Here is a tiny trained network, its code and every weight. The questions are about switching its units off for an input and a target symbol, where a switched-off unit gives its printed mean instead of its output.

import numpy as np


def w(rows, s, z=0):
    codes = np.array(rows[::2]) - 128.0
    scale = np.full(codes.shape[1], s)
    scale[-1] = z or s
    return codes * scale


def norm(h):
    return h / np.sqrt((h * h).mean(-1, keepdims=True) + 1e-5)


def f(y):
    return np.maximum(y, 0)


def softmax(a):
    e = np.exp(a - a.max(-1, keepdims=True))
    return e / e.sum(-1, keepdims=True)


def log_softmax(a):
    a = a - a.max(-1, keepdims=True)
    return a - np.log(np.exp(a).sum(-1, keepdims=True))


def net(x, mask):
    ids = ['βγζθξπσφψω'.index(c) for c in x.split()]
    T = len(ids)
    res = E[ids] + P[:T]
    u = 0
    for l in range(2):
        r = norm(res)
        for j in range(2):
            rows = slice(3 * j, 3 * j + 3)
            q, k, v = (r @ M[l][rows].T for M in (Q, K, V))
            z = softmax(np.where(np.tri(T) > 0, q @ k.T / 3**0.5, -1e9)) @ v
            o = O[l][rows]
            res = res + np.where(mask[u + j], z, o[:, -1]) @ o[:, :-1]
        u += 2
        y = f(norm(res) @ A[l][:, :-1].T + A[l][:, -1])
        res = res + np.where(mask[u : u + 12], y, B[l][:, -1]) @ B[l][:, :-1]
        u += 12
    return log_softmax(norm(res)[-1] @ U[:, :-1].T + U[:, -1])


Q, K, V, O, A, B = {}, {}, {}, {}, {}, {}
E = w([
[191,91,117,75,87,107,108,106],'β',
[102,135,130,104,90,94,183,95],'γ',
[187,165,62,106,198,43,183,106],'ζ',
[118,139,83,93,76,62,145,172],'θ',
[147,33,99,171,144,109,163,103],'ξ',
[200,106,123,133,188,129,57,142],'π',
[151,124,153,106,148,147,127,36],'σ',
[117,104,125,88,103,5,90,70],'φ',
[132,88,113,114,89,189,110,159],'ψ',
[72,71,132,145,105,103,63,139],'ω',
],0.023)
P = w([
[124,166,1,80,103,158,83,108],'0',
[97,113,65,40,148,164,99,149],'1',
[152,143,52,130,63,162,119,113],'2',
[138,92,128,38,134,137,125,157],'3',
[184,130,109,161,57,135,128,132],'4',
[167,90,193,65,141,113,149,177],'5',
[206,133,182,198,53,113,147,145],'6',
[176,84,226,101,117,95,182,163],'7',
],0.014)
Q[0] = w([
[254,105,125,191,1,87,142,94],'0.h0',
[136,184,69,243,88,117,53,91],'0.h0',
[160,17,197,38,138,63,122,149],'0.h0',
[84,56,160,64,191,116,157,181],'0.h1',
[10,179,133,116,193,186,148,153],'0.h1',
[178,71,152,12,138,106,130,121],'0.h1',
],0.0098)
K[0] = w([
[141,99,223,100,156,76,154,167],'0.h0',
[90,102,130,40,194,161,145,145],'0.h0',
[175,156,166,193,96,122,133,125],'0.h0',
[147,172,119,187,102,134,99,97],'0.h1',
[128,132,1,112,117,140,99,84],'0.h1',
[132,140,158,192,77,125,149,143],'0.h1',
],0.015)
V[0] = w([
[167,87,200,107,143,233,209,96],'0.h0',
[254,106,142,49,50,150,115,161],'0.h0',
[163,166,206,53,208,54,86,64],'0.h0',
[101,145,174,138,106,224,53,183],'0.h1',
[156,197,80,79,133,171,121,158],'0.h1',
[66,192,197,125,76,115,161,115],'0.h1',
],0.0069)
O[0] = w([
[96,117,97,119,200,111,188,143,123],'0.h0',
[73,192,197,117,84,158,153,154,254],'0.h0',
[125,100,166,1,185,123,124,148,148],'0.h0',
[162,241,128,122,192,98,64,136,64],'0.h1',
[69,162,126,114,124,130,116,100,148],'0.h1',
[178,157,78,126,92,209,103,180,51],'0.h1',
],0.0096,0.0076)
A[0] = w([
[166,118,164,147,140,126,131,82,124],'0.n0',
[100,129,139,136,111,161,119,65,91],'0.n1',
[135,128,76,86,109,122,110,241,142],'0.n2',
[95,103,136,117,143,186,129,169,3],'0.n3',
[186,90,106,102,163,112,122,101,109],'0.n4',
[46,109,153,143,86,137,130,113,115],'0.n5',
[181,112,131,135,68,118,98,112,164],'0.n6',
[169,125,172,160,208,136,32,155,163],'0.n7',
[172,170,76,130,92,127,187,116,63],'0.n8',
[193,154,91,76,107,151,160,110,156],'0.n9',
[106,124,100,132,132,250,137,194,162],'0.n10',
[101,93,127,179,170,139,139,119,102],'0.n11',
],0.011,0.0045)
B[0] = w([
[123,167,159,127,139,127,131,63,208],'0.n0',
[136,127,181,152,70,115,93,82,210],'0.n1',
[106,254,120,150,129,98,84,136,213],'0.n2',
[135,65,58,91,152,110,144,125,141],'0.n3',
[172,80,159,102,201,129,85,155,206],'0.n4',
[106,78,134,112,97,185,172,136,254],'0.n5',
[131,93,195,113,181,114,48,155,252],'0.n6',
[47,131,200,191,151,162,150,121,172],'0.n7',
[92,70,152,103,182,165,159,154,170],'0.n8',
[82,172,164,45,138,161,100,201,239],'0.n9',
[238,139,58,86,119,164,168,75,166],'0.n10',
[145,157,132,164,79,110,111,74,160],'0.n11',
],0.0081,0.0049)
Q[1] = w([
[134,113,80,62,99,83,184,114],'1.h0',
[179,127,31,206,153,151,76,116],'1.h0',
[135,127,67,126,120,83,88,123],'1.h0',
[181,143,255,105,151,175,154,134],'1.h1',
[99,186,123,122,112,95,97,129],'1.h1',
[134,61,224,82,75,176,118,184],'1.h1',
],0.0083)
K[1] = w([
[47,130,192,144,176,161,164,149],'1.h0',
[23,108,28,98,116,120,50,113],'1.h0',
[19,108,56,180,154,122,112,81],'1.h0',
[254,145,180,96,71,103,196,174],'1.h1',
[126,117,75,165,145,122,91,147],'1.h1',
[145,116,212,152,138,61,195,247],'1.h1',
],0.0078)
V[1] = w([
[142,149,121,103,122,1,95,139],'1.h0',
[81,106,120,187,210,190,117,216],'1.h0',
[122,152,30,107,71,54,151,145],'1.h0',
[117,79,152,114,129,203,87,9],'1.h1',
[206,146,75,77,122,77,103,66],'1.h1',
[74,78,171,99,71,99,45,106],'1.h1',
],0.0079)
O[1] = w([
[64,53,191,152,119,157,161,141,112],'1.h0',
[208,166,131,114,41,145,46,3,32],'1.h0',
[106,53,161,129,44,102,140,189,45],'1.h0',
[254,146,168,147,158,86,234,146,194],'1.h1',
[107,145,210,67,132,17,131,197,128],'1.h1',
[131,184,238,186,190,218,142,154,255],'1.h1',
],0.0075,0.0071)
A[1] = w([
[117,162,2,119,150,128,119,170,64],'1.n0',
[162,43,146,101,136,202,82,58,54],'1.n1',
[95,112,166,137,129,191,83,84,216],'1.n2',
[176,84,98,61,50,98,151,135,58],'1.n3',
[137,179,120,121,94,144,179,183,121],'1.n4',
[112,109,90,128,76,72,99,210,165],'1.n5',
[117,90,114,158,138,119,130,225,254],'1.n6',
[41,162,71,132,73,32,141,177,76],'1.n7',
[177,195,72,232,124,155,158,152,124],'1.n8',
[113,124,189,110,118,37,109,60,122],'1.n9',
[118,107,174,164,179,176,132,149,170],'1.n10',
[144,160,78,65,226,88,204,152,128],'1.n11',
],0.0091,0.0043)
B[1] = w([
[202,146,63,51,140,113,136,214,138],'1.n0',
[158,119,150,52,114,87,89,91,188],'1.n1',
[100,119,28,145,113,91,135,80,241],'1.n2',
[110,179,106,114,100,12,180,161,144],'1.n3',
[184,119,173,137,118,104,149,93,183],'1.n4',
[197,194,65,139,128,54,97,31,163],'1.n5',
[179,114,37,192,88,117,65,239,215],'1.n6',
[119,132,170,186,178,122,188,71,169],'1.n7',
[154,165,91,108,95,1,113,199,147],'1.n8',
[99,139,64,119,90,87,142,95,198],'1.n9',
[159,105,58,161,87,136,100,128,254],'1.n10',
[45,126,30,171,147,184,90,73,248],'1.n11',
],0.0075,0.007)
U = w([
[56,118,189,152,106,193,241,172,3],'β',
[235,145,54,88,90,170,135,144,94],'γ',
[82,60,141,76,125,7,109,122,51],'ζ',
[61,99,86,174,71,175,64,113,145],'θ',
[182,45,103,195,133,92,178,97,161],'ξ',
[127,153,163,103,154,129,140,19,195],'π',
[96,123,72,105,233,130,171,164,162],'σ',
[153,87,219,70,152,134,102,210,88],'φ',
[110,215,113,172,103,67,146,158,198],'ψ',
[177,145,140,198,207,113,19,136,109],'ω',
],0.012,0.0045)

Each question gives the input, a string of symbols that net reads in full, and the target symbol t.
The units are the heads (3 rows each of Q, K, V and O) and the neurons (one row each of A and B). Each row of codes is followed by its name. A weight is (code - 128) times the scale printed after its matrix; where a second scale follows, it is the last column's (O, A, B and U).
mask holds one flag per unit, layer by layer, with each layer's heads first. A switched-off unit (its flag False) gives its mean, the last column of its rows in O or B, instead of its output. The means were averaged over made-up inputs and are rounded, as every weight is.
A unit's drop is (log p(t) with every unit on - log p(t) with that unit switched off) / (log p(t) with every unit on - log p(t) with every unit switched off).
The circuit of an input: a set's keep is (log p(t) with only the set's units on - log p(t) with every unit switched off) / (log p(t) with every unit on - log p(t) with every unit switched off). Starting from the 12 units with the biggest drops (on a tie, the unit counted first), units are removed one at a time, each time the one whose removal leaves the highest keep (on an exact tie, the one counted first), for as long as the keep stays at least 0.8.
units of the circuit, in order: the units of the circuit, biggest drop first
most important unit: the unit with the biggest drop
top k neurons: the k neurons with the biggest drops, biggest first
k most important neurons of layer l: the k neurons of layer l with the biggest drops, biggest first
which heads matter: for each layer, one digit per head in row order, 1 if its drop is at least 0.15 and else 0, layers parted by /
input ω β θ ζ ω β ψ ζ, target ψ: most important unit -> 0.h0
input ω θ σ, target θ: which heads matter -> 01 / 01
input θ ψ β θ, target β: which heads matter -> 11 / 00
input β π ζ γ θ, target γ: 2 most important neurons of layer 0 -> 0.n7; 0.n10
input π σ θ π, target θ: top 2 neurons -> 0.n7; 1.n2
input σ ψ σ ξ σ, target ξ: which heads matter -> 11 / 00
input θ β π, target β: which heads matter -> 11 / 00
input ψ θ γ θ π ξ, target π: which heads matter -> 00 / 10
input π ψ θ σ π, target σ: which heads matter -> 10 / 00
input σ θ ξ β ζ, target β: units of the circuit, in order -> 0.h0; 1.h0
input σ θ θ, target θ: which heads matter -> 10 / 11
input β σ β, target σ: top 2 neurons -> 1.n11; 0.n1
input β ω ξ, target ω: units of the circuit, in order -> 0.h1; 0.h0; 0.n6
input ω σ σ θ β σ ψ σ, target ψ: units of the circuit, in order -> 0.h0; 0.h1
input ω σ σ β β ξ, target β: which heads matter -> 10 / 00
input ξ ψ σ ζ σ, target ζ: units of the circuit, in order -> 1.h1
input ξ θ ζ ξ ζ ζ ω, target ζ: which heads matter -> 10 / 01
input β ψ σ θ ω ζ σ ψ, target γ: which heads matter -> 01 / 00
input ξ σ ξ σ θ θ π φ, target π: units of the circuit, in order -> 1.h0; 0.n7
input φ ζ θ ψ β σ, target β: most important unit -> 0.h0
input σ π θ π ζ, target π: units of the circuit, in order -> 0.n7; 1.h0
input σ θ ξ θ, target ξ: units of the circuit, in order -> 0.h0; 0.h1
input σ ξ ζ, target ξ: which heads matter -> 11 / 11
input θ σ θ ψ σ φ, target σ: which heads matter -> 10 / 10
input ζ σ π φ ξ, target φ: which heads matter -> 10 / 00
input π θ φ π ξ, target π: top 2 neurons -> 0.n7; 1.n6
